Here is a tiny trained network, its code and every weight. The questions are about switching its units off for an input and a target symbol, where a switched-off unit gives its printed mean instead of its output.

import numpy as np


def w(rows, s, z=0):
    codes = np.array(rows[::2]) - 128.0
    scale = np.full(codes.shape[1], s)
    scale[-1] = z or s
    return codes * scale


def f(y):
    return y / 2 * (1 + np.tanh(0.7978845608 * (y + 0.044715 * y**3)))


def softmax(a):
    e = np.exp(a - a.max(-1, keepdims=True))
    return e / e.sum(-1, keepdims=True)


def log_softmax(a):
    a = a - a.max(-1, keepdims=True)
    return a - np.log(np.exp(a).sum(-1, keepdims=True))


def net(x, mask):
    ids = ['αβγδηθλμπτφω'.index(c) for c in x.split()]
    T = len(ids)
    res = E[ids] + P[:T]
    u = 0
    for l in range(2):
        q, k, v = (res @ M[l].T for M in (Q, K, V))
        z = softmax(np.where(np.tri(T) > 0, q @ k.T / 3**0.5, -1e9)) @ v
        res = res + np.where(mask[u], z, O[l][:, -1]) @ O[l][:, :-1]
        u += 1
        y = f(res @ A[l][:, :-1].T + A[l][:, -1])
        res = res + np.where(mask[u : u + 12], y, B[l][:, -1]) @ B[l][:, :-1]
        u += 12
    return log_softmax(res[-1] @ U[:, :-1].T + U[:, -1])


Q, K, V, O, A, B = {}, {}, {}, {}, {}, {}
E = w([
[105,133,110],'α',
[100,126,144],'β',
[150,137,92],'γ',
[45,184,74],'δ',
[186,81,184],'η',
[63,152,100],'θ',
[140,145,7],'λ',
[196,139,181],'μ',
[139,120,181],'π',
[194,168,50],'τ',
[145,92,159],'φ',
[107,213,18],'ω',
],0.019)
P = w([
[63,127,106],'0',
[112,86,153],'1',
[173,217,152],'2',
[105,88,124],'3',
[180,183,159],'4',
[101,91,115],'5',
[191,206,170],'6',
[105,94,107],'7',
[198,212,168],'8',
[85,84,85],'9',
[187,183,175],'10',
[123,102,105],'11',
[220,249,197],'12',
[111,93,88],'13',
],0.016)
Q[0] = w([
[166,96,230],'0.h1',
[122,125,121],'0.h1',
[3,38,118],'0.h1',
],0.0056)
K[0] = w([
[26,3,86],'0.h1',
[98,122,160],'0.h1',
[103,129,253],'0.h1',
],0.0048)
V[0] = w([
[157,151,29],'0.h1',
[198,175,2],'0.h1',
[41,105,124],'0.h1',
],0.0045)
O[0] = w([
[134,251,98,215],'0.h1',
[146,3,153,255],'0.h1',
[197,75,140,100],'0.h1',
],0.0051,0.0062)
A[0] = w([
[94,113,106,35],'0.n1',
[70,159,104,120],'0.n2',
[159,71,87,124],'0.n3',
[47,169,194,144],'0.n4',
[214,172,103,98],'0.n5',
[38,93,135,245],'0.n6',
[238,165,169,102],'0.n7',
[140,89,164,2],'0.n8',
[147,99,106,78],'0.n9',
[79,5,175,79],'0.n10',
[186,232,111,116],'0.n11',
[157,144,170,194],'0.n12',
],0.011,0.003)
B[0] = w([
[96,172,109,131],'0.n1',
[148,144,120,156],'0.n2',
[52,90,164,166],'0.n3',
[177,157,143,133],'0.n4',
[89,127,187,233],'0.n5',
[114,161,255,162],'0.n6',
[71,169,78,228],'0.n7',
[108,130,129,120],'0.n8',
[66,108,101,135],'0.n9',
[187,128,180,142],'0.n10',
[144,139,215,255],'0.n11',
[136,163,45,158],'0.n12',
],0.008,0.0085)
Q[1] = w([
[40,90,114],'1.h1',
[134,159,81],'1.h1',
[2,155,174],'1.h1',
],0.0091)
K[1] = w([
[218,195,139],'1.h1',
[1,104,90],'1.h1',
[60,136,183],'1.h1',
],0.0099)
V[1] = w([
[249,150,108],'1.h1',
[80,165,95],'1.h1',
[134,117,95],'1.h1',
],0.013)
O[1] = w([
[245,117,213,21],'1.h1',
[159,193,9,253],'1.h1',
[253,71,20,85],'1.h1',
],0.0066,0.004)
A[1] = w([
[78,166,210,3],'1.n1',
[198,109,178,61],'1.n2',
[128,3,103,88],'1.n3',
[122,186,110,89],'1.n4',
[136,224,129,91],'1.n5',
[85,136,104,71],'1.n6',
[96,118,87,113],'1.n7',
[141,128,116,78],'1.n8',
[201,114,137,169],'1.n9',
[238,141,139,194],'1.n10',
[144,123,198,190],'1.n11',
[184,167,205,99],'1.n12',
],0.015,0.0051)
B[1] = w([
[38,150,105,183],'1.n1',
[203,65,2,136],'1.n2',
[121,30,225,146],'1.n3',
[168,83,99,206],'1.n4',
[128,1,97,251],'1.n5',
[202,55,164,157],'1.n6',
[166,118,191,159],'1.n7',
[124,114,103,121],'1.n8',
[82,162,24,129],'1.n9',
[118,206,15,149],'1.n10',
[204,171,148,158],'1.n11',
[186,182,199,179],'1.n12',
],0.0074,0.014)
U = w([
[41,94,118,51],'α',
[175,87,35,68],'β',
[199,98,197,102],'γ',
[180,196,118,129],'δ',
[112,66,199,182],'η',
[122,2,195,151],'θ',
[59,159,147,97],'λ',
[107,156,173,151],'μ',
[109,216,66,180],'π',
[218,89,136,28],'τ',
[130,161,181,154],'φ',
[127,156,116,254],'ω',
],0.0088,0.0059)

Each question gives the input, a string of symbols that net reads in full, and the target symbol t.
The units are the heads (3 rows each of Q, K, V and O) and the neurons (one row each of A and B). Each row of codes is followed by its name. A weight is (code - 128) times the scale printed after its matrix; where a second scale follows, it is the last column's (O, A, B and U).
mask holds one flag per unit, layer by layer, with each layer's heads first. A switched-off unit (its flag False) gives its mean, the last column of its rows in O or B, instead of its output. The means were averaged over made-up inputs and are rounded, as every weight is.
A unit's drop is (log p(t) with every unit on - log p(t) with that unit switched off) / (log p(t) with every unit on - log p(t) with every unit switched off).
The circuit of an input: a set's keep is (log p(t) with only the set's units on - log p(t) with every unit switched off) / (log p(t) with every unit on - log p(t) with every unit switched off). Starting from the 12 units with the biggest drops (on a tie, the unit counted first), units are removed one at a time, each time the one whose removal leaves the highest keep (on an exact tie, the one counted first), for as long as the keep stays at least 0.8.
units of the circuit, in order: the units of the circuit, biggest drop first
most important unit: the unit with the biggest drop
k most important neurons: the k neurons with the biggest drops, biggest first
drop when u is switched off: that unit's drop, to one decimal
input λ λ η γ λ λ λ δ μ, target β: units of the circuit, in order : 0.n12; 1.n5; 1.h1
input λ τ γ, target β: 2 most important neurons : 1.n5; 0.n3
input η λ τ φ, target γ: units of the circuit, in order : 1.n11; 1.h1
input τ λ φ λ η η, target τ: units of the circuit, in order : 0.n10; 1.n2; 1.n11
input λ γ α λ λ λ τ, target β: 3 most important neurons : 1.n5; 0.n3; 1.n4
input μ μ φ, target δ: 3 most important neurons : 0.n3; 1.n12; 0.n5
input η η τ λ λ β γ λ γ λ δ, target β: most important unit : 0.n3
input λ δ θ, target β: 3 most important neurons : 0.n3; 1.n5; 0.n5
input λ γ φ, target β: 2 most important neurons : 0.n12; 0.n3
input λ τ δ μ λ λ φ ω, target β: units of the circuit, in order : 1.h1; 1.n4; 1.n5
input τ π γ μ μ η η, target δ: 2 most important neurons : 0.n3; 1.n12
input λ φ λ θ, target λ: 2 most important neurons : 0.n6; 1.n1
input τ λ λ γ λ γ τ π φ λ τ λ η, target β: 3 most important neurons : 0.n12; 0.n3; 1.n5
input θ τ δ α μ θ λ λ ω λ τ λ τ, target β: units of the circuit, in order : 1.n5; 1.h1
input λ λ μ, target β: 3 most important neurons : 1.n5; 0.n12; 0.n3
input λ μ π ω λ λ τ μ δ, target β: units of the circuit, in order : 1.h1; 1.n5; 0.n3; 1.n4
input τ θ λ μ φ λ τ τ μ λ α λ π, target β: most important unit : 0.n12
input λ π α, target β: 3 most important neurons : 0.n3; 0.n6; 1.n5
input φ ω γ η, target τ: 4 most important neurons : 0.n10; 1.n2; 0.n5; 1.n11
input γ π λ λ, target θ: most important unit : 1.n3
input λ λ δ μ α δ λ φ, target γ: drop when 1.n12 is switched off : 0.2
input μ λ λ λ τ λ δ τ β, target β: drop when 0.n11 is switched off : 0.1
input τ λ μ τ γ δ λ τ τ θ, target λ: drop when 0.n11 is switched off : 0.2
input θ α θ λ λ δ γ λ λ λ γ, target β: drop when 0.n7 is switched off : -0.1
